Here is a tiny trained network, its code and every weight. The questions are about switching its units off for an input and a class, where a switched-off unit gives its printed mean instead of its output.

import numpy as np


def w(rows, s, z=0):
    codes = np.array(rows[::2]) - 128.0
    scale = np.full(codes.shape[1], s)
    scale[-1] = z or s
    return codes * scale


def f(y):
    return y / 2 * (1 + np.tanh(0.7978845608 * (y + 0.044715 * y**3)))


def log_softmax(a):
    a = a - a.max(-1, keepdims=True)
    return a - np.log(np.exp(a).sum(-1, keepdims=True))


def net(x, mask):
    res = np.array(x, float).reshape(1, 5) / 4 @ E
    y = f(res @ A[0][:, :-1].T + A[0][:, -1])
    res = res + np.where(mask, y, B[0][:, -1]) @ B[0][:, :-1]
    return log_softmax(res[-1] @ U[:, :-1].T + U[:, -1])


A, B = {}, {}
E = w([
[76,170,243,25],'x0',
[124,254,157,199],'x1',
[130,127,129,129],'x2',
[127,128,127,128],'x3',
[244,187,104,48],'x4',
],0.0082)
A[0] = w([
[109,129,143,68,83],'n0',
[157,207,112,167,162],'n1',
[135,139,134,103,124],'n2',
[68,158,162,141,117],'n3',
[219,205,136,72,25],'n4',
[67,153,157,152,111],'n5',
[100,145,155,137,119],'n6',
[145,147,130,117,100],'n7',
[123,127,110,114,111],'n8',
[78,138,165,26,82],'n9',
[123,117,135,116,96],'n10',
[149,114,95,117,122],'n11',
[220,209,126,59,198],'n12',
[175,228,117,197,7],'n13',
[115,121,141,130,111],'n14',
[60,34,126,194,81],'n15',
[134,128,118,177,69],'n16',
[111,112,132,115,102],'n17',
[25,61,124,173,151],'n18',
[132,116,143,134,118],'n19',
[166,252,137,219,141],'n20',
[219,81,69,103,131],'n21',
[136,173,119,105,77],'n22',
[162,116,107,132,133],'n23',
[120,133,196,20,12],'n24',
[96,168,167,134,128],'n25',
[40,194,188,151,120],'n26',
[97,134,214,11,149],'n27',
[165,111,99,125,137],'n28',
[158,175,136,105,68],'n29',
[122,131,134,114,101],'n30',
[123,125,133,126,100],'n31',
[118,142,81,204,49],'n32',
[124,118,133,140,114],'n33',
[134,123,124,173,156],'n34',
[98,95,126,121,114],'n35',
[41,120,181,135,104],'n36',
],0.015,0.011)
B[0] = w([
[131,84,114,139,149],'n0',
[75,100,132,99,198],'n1',
[116,133,137,124,138],'n2',
[126,195,132,107,169],'n3',
[37,100,135,91,182],'n4',
[133,182,146,97,165],'n5',
[128,163,135,110,147],'n6',
[114,126,138,118,130],'n7',
[126,133,150,136,124],'n8',
[123,39,112,154,191],'n9',
[116,125,123,126,123],'n10',
[141,159,138,129,140],'n11',
[211,132,115,171,247],'n12',
[240,68,113,222,169],'n13',
[122,133,126,122,128],'n14',
[162,54,126,162,190],'n15',
[104,105,115,104,134],'n16',
[110,131,127,130,128],'n17',
[108,4,125,152,216],'n18',
[124,126,125,127,126],'n19',
[69,46,134,111,237],'n20',
[171,213,136,126,187],'n21',
[103,117,140,111,137],'n22',
[144,151,121,129,144],'n23',
[218,63,125,191,179],'n24',
[131,188,123,106,170],'n25',
[137,234,122,99,211],'n26',
[52,90,141,103,244],'n27',
[146,168,132,139,150],'n28',
[92,111,136,108,145],'n29',
[120,128,113,125,124],'n30',
[121,128,124,126,121],'n31',
[67,104,142,95,154],'n32',
[130,115,133,119,126],'n33',
[152,89,137,132,157],'n34',
[116,100,133,114,141],'n35',
[110,222,123,88,182],'n36',
],0.036,0.015)
U = w([
[143,94,115,191,254],'0',
[3,98,140,117,37],'1',
[124,225,130,117,104],'2',
],0.012,0.00078)

Each question gives the input, the list of numbers given to net, and the class t.
The units are the neurons (one row each of A and B). Each row of codes is followed by its name. A weight is (code - 128) times the scale printed after its matrix; where a second scale follows, it is the last column's (A, B and U).
mask holds one flag per neuron, in row order. A switched-off neuron (its flag False) gives its mean, the last column of its row in B, instead of its output. The means were averaged over made-up inputs and are rounded, as every weight is.
A unit's drop is (log p(t) with every unit on - log p(t) with that unit switched off) / (log p(t) with every unit on - log p(t) with every unit switched off).
The circuit of an input: a set's keep is (log p(t) with only the set's units on - log p(t) with every unit switched off) / (log p(t) with every unit on - log p(t) with every unit switched off). Starting from the 12 units with the biggest drops (on a tie, the unit counted first), units are removed one at a time, each time the one whose removal leaves the highest keep (on an exact tie, the one counted first), for as long as the keep stays at least 0.8.
units of the circuit, in order: the units of the circuit, biggest drop first
top k neurons: the k neurons with the biggest drops, biggest first
drop of u: that unit's drop, to one decimal
input [8,5,0,-8,-1], class 2: units of the circuit, in order -> n26
input [7,-5,-5,-5,1], class 0: top 3 neurons -> n24, n20, n4
input [7,4,-3,2,0], class 2: top 2 neurons -> n26, n18
input [7,0,6,-3,5], class 0: top 3 neurons -> n24, n12, n20
input [0,-7,-7,-4,-7], class 0: top 4 neurons -> n15, n27, n20, n4
input [8,2,-2,1,-7], class 2: top 2 neurons -> n26, n36
input [8,0,2,3,8], class 0: top 3 neurons -> n12, n24, n20
input [-6,0,0,-8,8], class 2: top 2 neurons -> n21, n18
input [0,5,-4,-8,2], class 0: top 3 neurons -> n27, n13, n12
input [7,-6,5,-5,2], class 0: drop of n24 -> 2.8
input [3,-5,-4,7,2], class 0: drop of n34 -> 0.0
input [-2,4,4,1,2], class 0: drop of n27 -> 2.3
